Below are the code and all the weights of a small trained network. Each question names an input and a class and asks about switching units off, where a switched-off unit gives its printed mean instead of its output.

import numpy as np


def w(rows, s, z=0):
    codes = np.array(rows[::2]) - 128.0
    scale = np.full(codes.shape[1], s)
    scale[-1] = z or s
    return codes * scale


def f(y):
    return y / 2 * (1 + np.tanh(0.7978845608 * (y + 0.044715 * y**3)))


def log_softmax(a):
    a = a - a.max(-1, keepdims=True)
    return a - np.log(np.exp(a).sum(-1, keepdims=True))


def net(x, mask):
    res = np.array(x, float).reshape(1, 5) / 4 @ E
    y = f(res @ A[0][:, :-1].T + A[0][:, -1])
    res = res + np.where(mask, y, B[0][:, -1]) @ B[0][:, :-1]
    return log_softmax(res[-1] @ U[:, :-1].T + U[:, -1])


A, B = {}, {}
E = w([
[114,83,2],'x0',
[167,187,130],'x1',
[117,138,147],'x2',
[66,134,178],'x3',
[69,182,96],'x4',
],0.0061)
A[0] = w([
[180,89,149,205],'n1',
[114,115,198,194],'n2',
[114,59,118,166],'n3',
[168,135,128,181],'n4',
[98,115,102,116],'n5',
[88,183,141,198],'n6',
[148,98,133,154],'n7',
[103,123,109,64],'n8',
[134,116,140,252],'n9',
[108,204,96,176],'n10',
[118,125,128,100],'n11',
[116,152,109,133],'n12',
[130,136,116,151],'n13',
[31,138,228,160],'n14',
[118,2,103,216],'n15',
[126,154,126,143],'n16',
[168,99,137,168],'n17',
[170,158,170,145],'n18',
[46,82,70,148],'n19',
[120,155,172,182],'n20',
[154,90,138,164],'n21',
[116,85,124,185],'n22',
[66,183,76,162],'n23',
[160,146,150,61],'n24',
[213,200,172,116],'n25',
[79,187,114,135],'n26',
],0.012,0.0033)
B[0] = w([
[175,169,55,178],'n1',
[200,131,129,204],'n2',
[83,172,101,166],'n3',
[153,118,42,154],'n4',
[105,96,129,139],'n5',
[177,113,30,185],'n6',
[142,156,117,143],'n7',
[119,100,179,119],'n8',
[132,159,30,183],'n9',
[172,79,4,174],'n10',
[123,122,152,121],'n11',
[133,99,100,135],'n12',
[130,118,89,137],'n13',
[251,48,111,253],'n14',
[34,212,6,228],'n15',
[138,112,97,137],'n16',
[163,152,86,154],'n17',
[158,83,118,171],'n18',
[62,29,93,205],'n19',
[174,108,96,182],'n20',
[149,169,116,150],'n21',
[98,162,103,159],'n22',
[167,45,58,187],'n23',
[140,94,183,124],'n24',
[147,23,110,194],'n25',
[182,97,105,160],'n26',
],0.023,0.0051)
U = w([
[2,152,127,187],'0',
[112,136,245,2],'1',
[155,218,117,142],'2',
[207,49,124,173],'3',
],0.0055,0.0016)

Each question gives the input, the list of numbers given to net, and the class t.
The units are the neurons (one row each of A and B). Each row of codes is followed by its name. A weight is (code - 128) times the scale printed after its matrix; where a second scale follows, it is the last column's (A, B and U).
mask holds one flag per neuron, in row order. A switched-off neuron (its flag False) gives its mean, the last column of its row in B, instead of its output. The means were averaged over made-up inputs and are rounded, as every weight is.
A unit's drop is (log p(t) with every unit on - log p(t) with that unit switched off) / (log p(t) with every unit on - log p(t) with every unit switched off).
The circuit of an input: a set's keep is (log p(t) with only the set's units on - log p(t) with every unit switched off) / (log p(t) with every unit on - log p(t) with every unit switched off). Starting from the 12 units with the biggest drops (on a tie, the unit counted first), units are removed one at a time, each time the one whose removal leaves the highest keep (on an exact tie, the one counted first), for as long as the keep stays at least 0.8.
units of the circuit, in order: the units of the circuit, biggest drop first
k most important neurons: the k neurons with the biggest drops, biggest first
drop of u: that unit's drop, to one decimal
input [5,8,2,-5,-6], class 2: units of the circuit, in order	(n14, n19, n23)
input [0,5,-7,-2,-1], class 2: 2 most important neurons	(n14, n19)
input [-1,0,-3,-6,2], class 0: units of the circuit, in order	(n14)
input [1,4,-2,6,-4], class 2: units of the circuit, in order	(n19, n23, n14)
input [2,7,0,8,-6], class 2: units of the circuit, in order	(n19, n23)
input [6,8,6,4,-3], class 2: 4 most important neurons	(n14, n25, n19, n18)
input [5,5,-8,0,-1], class 0: 2 most important neurons	(n14, n2)
input [0,-6,-1,-4,-5], class 2: drop of n1	0.2
input [5,3,8,-5,-3], class 2: drop of n19	0.1
input [4,-1,-7,-8,7], class 0: drop of n10	-0.1
